Below is a small trained network, with its code and all its weights. Each question gives an input and a class and asks what happens when units are switched off, that is, made to give their printed mean instead of their output.

import numpy as np


def w(rows, s, z=0):
    codes = np.array(rows[::2]) - 128.0
    scale = np.full(codes.shape[1], s)
    scale[-1] = z or s
    return codes * scale


def norm(h):
    return h / np.sqrt((h * h).mean(-1, keepdims=True) + 1e-5)


def f(y):
    return np.maximum(y, 0)


def log_softmax(a):
    a = a - a.max(-1, keepdims=True)
    return a - np.log(np.exp(a).sum(-1, keepdims=True))


def net(x, mask):
    res = np.array(x, float).reshape(1, 5) / 4 @ E
    u = 0
    for l in range(2):
        y = f(norm(res) @ A[l][:, :-1].T + A[l][:, -1])
        res = res + np.where(mask[u : u + 3], y, B[l][:, -1]) @ B[l][:, :-1]
        u += 3
    return log_softmax(norm(res)[-1] @ U[:, :-1].T + U[:, -1])


A, B = {}, {}
E = w([
[117,120,100,133,168,103,85,88,189,151,116,166],'x0',
[247,169,40,254,74,127,145,70,145,162,175,101],'x1',
[140,160,126,114,107,141,89,129,119,127,106,136],'x2',
[161,74,148,100,82,172,87,86,114,154,214,168],'x3',
[93,141,147,158,130,132,125,107,117,130,126,133],'x4',
],0.008)
A[0] = w([
[129,135,178,95,54,187,187,182,12,95,175,83,9],'0.n1',
[104,98,106,101,193,110,48,57,223,174,136,211,43],'0.n2',
[123,58,155,89,84,165,95,65,116,132,215,190,3],'0.n3',
],0.011,0.0037)
B[0] = w([
[139,46,138,155,49,1,92,93,124,77,136,161,244],'0.n1',
[140,53,148,152,20,16,127,117,80,55,137,134,229],'0.n2',
[114,187,185,102,235,182,104,193,182,200,72,82,242],'0.n3',
],0.0085,0.011)
A[1] = w([
[47,71,160,9,131,160,110,128,92,93,159,205,3],'1.n1',
[86,156,76,117,135,72,171,161,121,72,63,126,191],'1.n2',
[115,55,190,71,101,182,68,111,116,167,214,184,26],'1.n3',
],0.015,0.0013)
B[1] = w([
[243,174,1,249,63,198,126,40,156,201,220,112,254],'1.n1',
[72,111,215,17,207,192,106,169,130,149,119,153,251],'1.n2',
[18,176,152,50,223,131,216,192,78,44,36,140,226],'1.n3',
],0.0067,0.012)
U = w([
[99,170,231,80,236,143,140,224,169,149,23,66,161],'0',
[125,15,168,141,3,3,128,124,101,37,114,131,2],'1',
[196,157,25,208,62,220,170,85,148,186,215,75,205],'2',
],0.006,0.0006)

Each question gives the input, the list of numbers given to net, and the class t.
The units are the neurons (one row each of A and B). Each row of codes is followed by its name. A weight is (code - 128) times the scale printed after its matrix; where a second scale follows, it is the last column's (A, B and U).
mask holds one flag per neuron, layer by layer. A switched-off neuron (its flag False) gives its mean, the last column of its row in B, instead of its output. The means were averaged over made-up inputs and are rounded, as every weight is.
A unit's drop is (log p(t) with every unit on - log p(t) with that unit switched off) / (log p(t) with every unit on - log p(t) with every unit switched off).
The circuit of an input: a set's keep is (log p(t) with only the set's units on - log p(t) with every unit switched off) / (log p(t) with every unit on - log p(t) with every unit switched off). Starting from all 6 units, units are removed one at a time, each time the one whose removal leaves the highest keep (on an exact tie, the one counted first), for as long as the keep stays at least 0.8.
units of the circuit, in order: the units of the circuit, biggest drop first
unit that matters most: the unit with the biggest drop
top k neurons: the k neurons with the biggest drops, biggest first
top k neurons in layer l: the k neurons of layer l with the biggest drops, biggest first
drop when u is switched off: that unit's drop, to one decimal
input [6,-4,3,-5,-8], class 1: top 4 neurons : [0.n2 0.n3 1.n3 1.n1]
input [6,-7,2,-5,0], class 2: top 4 neurons : [1.n1 0.n1 0.n3 1.n3]
input [5,-5,3,3,-4], class 1: unit that matters most : 0.n2
input [6,6,0,0,0], class 1: top 3 neurons : [1.n1 0.n2 0.n3]
input [3,-2,-5,6,7], class 0: top 2 neurons : [0.n3 0.n1]
input [7,-8,-1,3,6], class 2: top 2 neurons : [1.n1 0.n1]
input [-2,-6,2,1,0], class 2: top 2 neurons : [1.n1 0.n2]
input [6,8,0,8,0], class 0: top 2 neurons in layer 0 : [0.n3 0.n1]
input [-2,-7,-8,4,-6], class 2: top 2 neurons : [1.n1 1.n2]
input [8,5,8,-2,-6], class 1: top 2 neurons : [1.n1 0.n2]
input [6,5,-2,-4,-8], class 1: top 4 neurons : [0.n3 1.n1 1.n3 0.n2]
input [1,5,-4,-6,-8], class 0: top 3 neurons : [1.n1 0.n1 1.n2]
input [7,-5,7,3,1], class 1: top 2 neurons : [0.n2 1.n1]
input [-2,7,8,7,3], class 0: top 2 neurons : [1.n1 0.n3]
input [-8,7,7,4,-6], class 1: units of the circuit, in order : [1.n1]
input [-1,-3,2,-2,-5], class 2: units of the circuit, in order : [1.n1 0.n3 0.n2]
input [-2,-6,3,5,-1], class 2: top 2 neurons : [1.n1 1.n2]
input [-4,-4,7,-2,5], class 1: top 2 neurons in layer 0 : [0.n1 0.n3]
input [-3,8,3,-8,3], class 0: top 2 neurons in layer 1 : [1.n1 1.n2]
input [-1,-1,-4,4,-6], class 0: units of the circuit, in order : [0.n3]
input [-5,-7,-8,-6,-6], class 2: top 2 neurons in layer 1 : [1.n1 1.n3]
input [-4,-5,4,2,-4], class 2: top 2 neurons in layer 1 : [1.n1 1.n2]
input [-1,-7,-3,-6,-3], class 2: drop when 1.n1 is switched off : 0.8
input [-5,-1,-8,-2,1], class 1: drop when 0.n1 is switched off : 0.8
input [-5,5,1,0,7], class 1: drop when 0.n1 is switched off : 0.2
